Below are the code and all the weights of a small trained network. Each question names an input and a target symbol and asks about switching units off, where a switched-off unit gives its printed mean instead of its output.

import numpy as np


def w(rows, s, z=0):
    codes = np.array(rows[::2]) - 128.0
    scale = np.full(codes.shape[1], s)
    scale[-1] = z or s
    return codes * scale


def norm(h):
    return h / np.sqrt((h * h).mean(-1, keepdims=True) + 1e-5)


def softmax(a):
    e = np.exp(a - a.max(-1, keepdims=True))
    return e / e.sum(-1, keepdims=True)


def log_softmax(a):
    a = a - a.max(-1, keepdims=True)
    return a - np.log(np.exp(a).sum(-1, keepdims=True))


def net(x, mask):
    ids = ['ΓΔΘΞαβεζηλμτφω'.index(c) for c in x.split()]
    T = len(ids)
    res = E[ids] + P[:T]
    u = 0
    for l in range(3):
        r = norm(res)
        for j in range(2):
            rows = slice(2 * j, 2 * j + 2)
            q, k, v = (r @ M[l][rows].T for M in (Q, K, V))
            z = softmax(np.where(np.tri(T) > 0, q @ k.T / 2**0.5, -1e9)) @ v
            o = O[l][rows]
            res = res + np.where(mask[u + j], z, o[:, -1]) @ o[:, :-1]
        u += 2
    return log_softmax(norm(res)[-1] @ U[:, :-1].T + U[:, -1])


Q, K, V, O = {}, {}, {}, {}
E = w([
[150,91,130,178,186],'Γ',
[146,44,109,247,179],'Δ',
[134,67,131,218,132],'Θ',
[125,86,119,176,137],'Ξ',
[131,82,131,193,127],'α',
[127,253,49,39,225],'β',
[88,220,123,136,167],'ε',
[67,120,86,52,92],'ζ',
[117,104,179,136,145],'η',
[121,146,138,24,192],'λ',
[115,190,57,94,210],'μ',
[164,95,80,176,55],'τ',
[171,175,200,131,124],'φ',
[106,126,117,157,127],'ω',
],0.02)
P = w([
[201,118,128,205,210],'0',
[164,128,156,175,184],'1',
[140,161,160,115,158],'2',
[88,130,186,81,191],'3',
[117,130,223,76,196],'4',
[146,140,250,75,236],'5',
],0.0024)
Q[0] = w([
[95,84,107,255,232],'0.h1',
[163,108,78,159,84],'0.h1',
[150,70,77,104,17],'0.h2',
[131,190,114,97,139],'0.h2',
],0.012)
K[0] = w([
[46,181,143,194,199],'0.h1',
[116,131,65,250,95],'0.h1',
[255,128,59,129,82],'0.h2',
[119,190,120,167,119],'0.h2',
],0.0094)
V[0] = w([
[60,170,178,82,104],'0.h1',
[180,176,160,76,91],'0.h1',
[95,185,46,162,125],'0.h2',
[254,124,90,67,69],'0.h2',
],0.0089)
O[0] = w([
[141,219,34,163,94,76],'0.h1',
[107,124,99,167,213,40],'0.h1',
[191,145,6,188,105,121],'0.h2',
[194,170,121,72,255,4],'0.h2',
],0.0082,0.0044)
Q[1] = w([
[238,33,190,145,204],'1.h1',
[147,162,195,254,31],'1.h1',
[115,108,164,196,56],'1.h2',
[113,199,224,162,43],'1.h2',
],0.0072)
K[1] = w([
[97,162,143,158,132],'1.h1',
[164,203,170,101,6],'1.h1',
[196,161,199,103,86],'1.h2',
[128,29,114,31,140],'1.h2',
],0.011)
V[1] = w([
[255,196,233,205,175],'1.h1',
[162,243,235,172,48],'1.h1',
[53,205,193,147,164],'1.h2',
[202,104,99,119,210],'1.h2',
],0.0067)
O[1] = w([
[181,130,151,138,199,249],'1.h1',
[177,161,255,201,90,225],'1.h1',
[89,208,163,58,87,148],'1.h2',
[184,79,91,161,172,154],'1.h2',
],0.0067,0.0021)
Q[2] = w([
[238,26,156,102,137],'2.h1',
[133,75,152,152,121],'2.h1',
[170,4,161,152,121],'2.h2',
[101,172,17,73,229],'2.h2',
],0.012)
K[2] = w([
[227,84,83,103,141],'2.h1',
[153,91,111,2,55],'2.h1',
[25,69,128,207,181],'2.h2',
[251,73,70,68,109],'2.h2',
],0.0072)
V[2] = w([
[156,84,110,43,91],'2.h1',
[5,134,125,157,184],'2.h1',
[82,73,177,130,143],'2.h2',
[30,176,84,119,120],'2.h2',
],0.013)
O[2] = w([
[153,149,66,58,27,90],'2.h1',
[38,9,143,133,211,111],'2.h1',
[118,141,116,79,177,253],'2.h2',
[68,71,156,140,188,12],'2.h2',
],0.012,0.0039)
U = w([
[201,118,146,79,151,29],'Γ',
[204,64,117,173,149,17],'Δ',
[168,113,148,139,98,25],'Θ',
[152,121,139,88,74,46],'Ξ',
[157,130,149,109,93,49],'α',
[158,167,73,147,156,137],'β',
[97,163,123,248,141,78],'ε',
[106,134,80,111,86,120],'ζ',
[80,152,207,106,120,98],'η',
[136,118,124,62,171,170],'λ',
[141,120,61,161,156,168],'μ',
[205,198,50,123,78,189],'τ',
[167,223,175,156,162,252],'φ',
[79,200,117,191,28,159],'ω',
],0.011,0.0036)

Each question gives the input, a string of symbols that net reads in full, and the target symbol t.
The units are the heads (2 rows each of Q, K, V and O). Each row of codes is followed by its name. A weight is (code - 128) times the scale printed after its matrix; where a second scale follows, it is the last column's (O and U).
mask holds one flag per head, layer by layer. A switched-off head (its flag False) gives its mean, the last column of its rows in O, instead of its output. The means were averaged over made-up inputs and are rounded, as every weight is.
A unit's drop is (log p(t) with every unit on - log p(t) with that unit switched off) / (log p(t) with every unit on - log p(t) with every unit switched off).
The circuit of an input: a set's keep is (log p(t) with only the set's units on - log p(t) with every unit switched off) / (log p(t) with every unit on - log p(t) with every unit switched off). Starting from all 6 units, units are removed one at a time, each time the one whose removal leaves the highest keep (on an exact tie, the one counted first), for as long as the keep stays at least 0.8.
circuit, biggest first: the units of the circuit, biggest drop first
unit that matters most: the unit with the biggest drop
heads that matter: for each layer, one digit per head in row order, 1 if its drop is at least 0.15 and else 0, layers parted by /
drop of u: that unit's drop, to one decimal
input ω ε ω ε Γ, target ε: unit that matters most -> 0.h2
input Δ φ β Δ τ Δ, target τ: circuit, biggest first -> (2.h1, 0.h2)
input Θ τ μ, target τ: circuit, biggest first -> (0.h2, 2.h2)
input Δ φ ε Γ, target ε: circuit, biggest first -> (0.h1, 2.h2, 1.h2)
input λ Ξ τ λ, target τ: heads that matter -> 01 / 00 / 01
input ζ μ τ Θ Δ, target τ: circuit, biggest first -> (0.h2, 2.h1)
input Γ β Θ ε, target ε: circuit, biggest first -> (0.h2, 2.h1)
input Ξ Γ η Γ, target η: heads that matter -> 01 / 00 / 00
input φ ε ε ω, target ε: circuit, biggest first -> (2.h1, 0.h2)
input φ φ Γ Θ ε, target ε: heads that matter -> 11 / 00 / 10
input β β ω Δ Θ, target ω: circuit, biggest first -> (0.h1, 1.h1)
input β η ω Γ τ α, target τ: heads that matter -> 11 / 00 / 10
input Δ Δ μ, target μ: circuit, biggest first -> (0.h2, 2.h2, 1.h1)
input τ ω Δ Ξ ζ, target τ: heads that matter -> 01 / 00 / 01
input Ξ ω μ, target ω: unit that matters most -> 0.h2
input ω ω φ, target ω: heads that matter -> 11 / 00 / 00
input Δ α λ τ φ, target τ: heads that matter -> 11 / 01 / 10
input ω τ Θ φ α, target τ: heads that matter -> 11 / 00 / 10
input Δ λ Γ τ τ Γ, target τ: heads that matter -> 00 / 00 / 10
input λ τ φ Ξ, target τ: unit that matters most -> 2.h1
input φ ω μ τ Ξ, target τ: heads that matter -> 01 / 00 / 10
input η β Θ, target η: circuit, biggest first -> (0.h2, 1.h2, 2.h2)
input τ τ ζ μ φ λ, target τ: circuit, biggest first -> (0.h2, 2.h1)
input λ τ φ Ξ β Γ, target τ: drop of 0.h2 -> 0.4
input Γ β μ, target μ: drop of 1.h1 -> 0.2
input φ φ φ Θ Ξ, target φ: drop of 2.h2 -> 0.2
input α ω Θ, target ω: drop of 2.h1 -> 0.1
input φ φ λ η α, target η: unit that matters most -> 0.h2
